Below are the code and all the weights of a small trained network. Each question names an input and a target symbol and asks about switching units off, where a switched-off unit gives its printed mean instead of its output.

import numpy as np


def w(rows, s, z=0):
    codes = np.array(rows[::2]) - 128.0
    scale = np.full(codes.shape[1], s)
    scale[-1] = z or s
    return codes * scale


def f(y):
    return np.maximum(y, 0)


def softmax(a):
    e = np.exp(a - a.max(-1, keepdims=True))
    return e / e.sum(-1, keepdims=True)


def log_softmax(a):
    a = a - a.max(-1, keepdims=True)
    return a - np.log(np.exp(a).sum(-1, keepdims=True))


def net(x, mask):
    ids = ['ΓΔΘΛΠΣΦΨαβεζημτω'.index(c) for c in x.split()]
    T = len(ids)
    res = E[ids] + P[:T]
    u = 0
    for l in range(2):
        q, k, v = (res @ M[l].T for M in (Q, K, V))
        z = softmax(np.where(np.tri(T) > 0, q @ k.T / 4**0.5, -1e9)) @ v
        res = res + np.where(mask[u], z, O[l][:, -1]) @ O[l][:, :-1]
        u += 1
        y = f(res @ A[l][:, :-1].T + A[l][:, -1])
        res = res + np.where(mask[u : u + 4], y, B[l][:, -1]) @ B[l][:, :-1]
        u += 4
    return log_softmax(res[-1] @ U[:, :-1].T + U[:, -1])


Q, K, V, O, A, B = {}, {}, {}, {}, {}, {}
E = w([
[115,106,153,101],'Γ',
[106,116,167,89],'Δ',
[100,119,169,85],'Θ',
[110,125,173,98],'Λ',
[145,98,133,121],'Π',
[109,118,173,76],'Σ',
[130,104,146,99],'Φ',
[151,92,144,88],'Ψ',
[160,82,93,178],'α',
[213,47,52,150],'β',
[28,143,182,202],'ε',
[90,224,144,70],'ζ',
[71,104,116,162],'η',
[96,23,177,152],'μ',
[47,167,76,123],'τ',
[206,252,134,214],'ω',
],0.014)
P = w([
[210,187,110,113],'0',
[183,157,82,121],'1',
[162,150,78,126],'2',
[130,139,82,120],'3',
[106,133,82,123],'4',
[83,124,87,120],'5',
[60,124,87,128],'6',
[31,130,94,137],'7',
[15,118,102,134],'8',
[2,104,108,120],'9',
],0.0093)
Q[0] = w([
[4,59,83,112],'0.h1',
[98,83,189,59],'0.h1',
[166,197,59,90],'0.h1',
[57,66,30,82],'0.h1',
],0.011)
K[0] = w([
[44,55,75,97],'0.h1',
[159,60,87,36],'0.h1',
[100,254,62,168],'0.h1',
[35,68,55,152],'0.h1',
],0.0073)
V[0] = w([
[99,102,241,163],'0.h1',
[132,169,109,254],'0.h1',
[178,85,102,87],'0.h1',
[185,63,65,110],'0.h1',
],0.0065)
O[0] = w([
[140,112,163,230,4],'0.h1',
[90,138,129,255,123],'0.h1',
[63,95,163,72,175],'0.h1',
[106,58,115,105,215],'0.h1',
],0.0091,0.0035)
A[0] = w([
[2,121,146,101,252],'0.n1',
[116,118,182,240,168],'0.n2',
[196,13,21,152,193],'0.n3',
[96,213,189,102,158],'0.n4',
],0.007,0.0029)
B[0] = w([
[64,165,74,89,248],'0.n1',
[48,152,231,148,146],'0.n2',
[3,163,158,27,255],'0.n3',
[160,212,179,74,167],'0.n4',
],0.0066,0.0073)
Q[1] = w([
[29,161,164,7],'1.h1',
[177,73,132,112],'1.h1',
[2,177,124,46],'1.h1',
[176,18,125,218],'1.h1',
],0.0072)
K[1] = w([
[1,196,122,140],'1.h1',
[125,80,116,69],'1.h1',
[79,151,136,136],'1.h1',
[249,125,93,97],'1.h1',
],0.012)
V[1] = w([
[149,87,254,152],'1.h1',
[120,71,87,120],'1.h1',
[178,214,112,142],'1.h1',
[152,138,161,69],'1.h1',
],0.011)
O[1] = w([
[88,129,204,151,1],'1.h1',
[147,66,125,147,121],'1.h1',
[127,202,104,102,115],'1.h1',
[115,125,170,5,145],'1.h1',
],0.015,0.012)
A[1] = w([
[116,30,99,87,50],'1.n1',
[204,216,71,158,128],'1.n2',
[87,148,60,146,123],'1.n3',
[15,84,254,95,253],'1.n4',
],0.0061,0.0082)
B[1] = w([
[54,137,137,101,238],'1.n1',
[198,107,69,157,224],'1.n2',
[179,122,169,129,222],'1.n3',
[253,7,240,190,255],'1.n4',
],0.0058,0.0092)
U = w([
[195,111,133,126,55],'Γ',
[195,128,162,111,78],'Δ',
[34,22,76,49,104],'Θ',
[24,218,98,144,164],'Λ',
[195,106,145,107,96],'Π',
[110,112,123,174,138],'Σ',
[221,40,148,173,204],'Φ',
[107,129,162,102,68],'Ψ',
[224,114,134,129,31],'α',
[120,70,83,174,168],'β',
[77,173,220,114,118],'ε',
[83,84,40,191,254],'ζ',
[38,172,119,7,95],'η',
[229,86,141,95,99],'μ',
[223,127,176,83,134],'τ',
[254,86,2,171,126],'ω',
],0.0058,0.0061)

Each question gives the input, a string of symbols that net reads in full, and the target symbol t.
The units are the heads (4 rows each of Q, K, V and O) and the neurons (one row each of A and B). Each row of codes is followed by its name. A weight is (code - 128) times the scale printed after its matrix; where a second scale follows, it is the last column's (O, A, B and U).
mask holds one flag per unit, layer by layer, with each layer's heads first. A switched-off unit (its flag False) gives its mean, the last column of its rows in O or B, instead of its output. The means were averaged over made-up inputs and are rounded, as every weight is.
A unit's drop is (log p(t) with every unit on - log p(t) with that unit switched off) / (log p(t) with every unit on - log p(t) with every unit switched off).
The circuit of an input: a set's keep is (log p(t) with only the set's units on - log p(t) with every unit switched off) / (log p(t) with every unit on - log p(t) with every unit switched off). Starting from all 10 units, units are removed one at a time, each time the one whose removal leaves the highest keep (on an exact tie, the one counted first), for as long as the keep stays at least 0.8.
circuit, biggest first: the units of the circuit, biggest drop first
most important unit: the unit with the biggest drop
k most important neurons: the k neurons with the biggest drops, biggest first
top k neurons in layer l: the k neurons of layer l with the biggest drops, biggest first
input Φ τ ω β ζ ω ζ, target Λ: top 2 neurons in layer 0 -> (0.n2, 0.n3)
input ε Σ β β, target ε: 2 most important neurons -> (0.n3, 0.n2)
input ζ β α, target η: 3 most important neurons -> (1.n4, 0.n1, 1.n2)
input μ β ω β ω Δ τ τ Σ, target ω: most important neuron -> (0.n1)
input Σ μ β Π Γ β, target Θ: circuit, biggest first -> (0.n3, 1.h1)
input Δ μ β Σ, target Φ: 3 most important neurons -> (0.n3, 1.n4, 0.n2)
input Φ ω Δ β, target Λ: circuit, biggest first -> (0.h1, 0.n3, 0.n2, 1.h1)
input β Σ α Θ ζ τ ζ β η τ, target ω: 2 most important neurons -> (0.n3, 0.n1)
input Γ ζ Λ α Ψ α τ Ψ β, target ω: circuit, biggest first -> (1.h1, 0.n1)
input β β τ β β β β Σ, target Θ: circuit, biggest first -> (0.h1, 1.h1)
input τ β Ψ β Σ μ, target Φ: circuit, biggest first -> (1.n4, 1.h1, 0.n3, 0.n1)
input Σ β Σ Ψ, target Θ: top 3 neurons in layer 1 -> (1.n1, 1.n3, 1.n2)
input Λ Σ β Φ, target Θ: circuit, biggest first -> (1.h1, 0.h1, 1.n1, 0.n3)
input Φ Σ Ψ β ω Ψ β, target Λ: most important unit -> 0.n2
input η Σ Σ ω Θ τ, target Λ: 2 most important neurons -> (0.n2, 1.n4)
input β β β β Λ β Θ, target Θ: circuit, biggest first -> (0.h1, 1.h1)
input μ Ψ β β β Ψ η β Φ, target ζ: 2 most important neurons -> (0.n3, 0.n1)
input ε Δ ζ Ψ Ψ β ζ, target ε: top 3 neurons in layer 0 -> (0.n2, 0.n1, 0.n4)
input ζ Σ β Δ Φ τ Π, target ω: circuit, biggest first -> (1.h1, 0.n1)
input ε Γ Σ Σ β Φ Ψ β, target ε: 3 most important neurons -> (0.n2, 0.n3, 1.n4)
input Σ ω Σ, target Λ: most important unit -> 0.h1
input β Σ β Δ β Φ Λ ω Δ, target Λ: circuit, biggest first -> (0.h1, 1.h1)
input Σ β Ψ τ, target ω: circuit, biggest first -> (1.h1, 0.n3)
input β μ ζ β Δ τ Θ ω τ, target Λ: circuit, biggest first -> (0.n2, 0.h1, 1.h1)
input β β τ β ζ β, target η: top 3 neurons in layer 0 -> (0.n3, 0.n1, 0.n4)
input Σ Σ η τ ζ, target ω: circuit, biggest first -> (1.h1, 1.n2, 0.h1)
input τ ω α Ψ μ τ β Φ ω Γ, target Λ: most important unit -> 0.h1
input β μ Δ, target Φ: circuit, biggest first -> (1.h1, 1.n4, 0.n3, 0.h1)
input Φ β ζ β, target η: 2 most important neurons -> (0.n1, 0.n3)
input ζ Δ Θ μ Λ, target Φ: 3 most important neurons -> (1.n4, 0.n3, 0.n2)
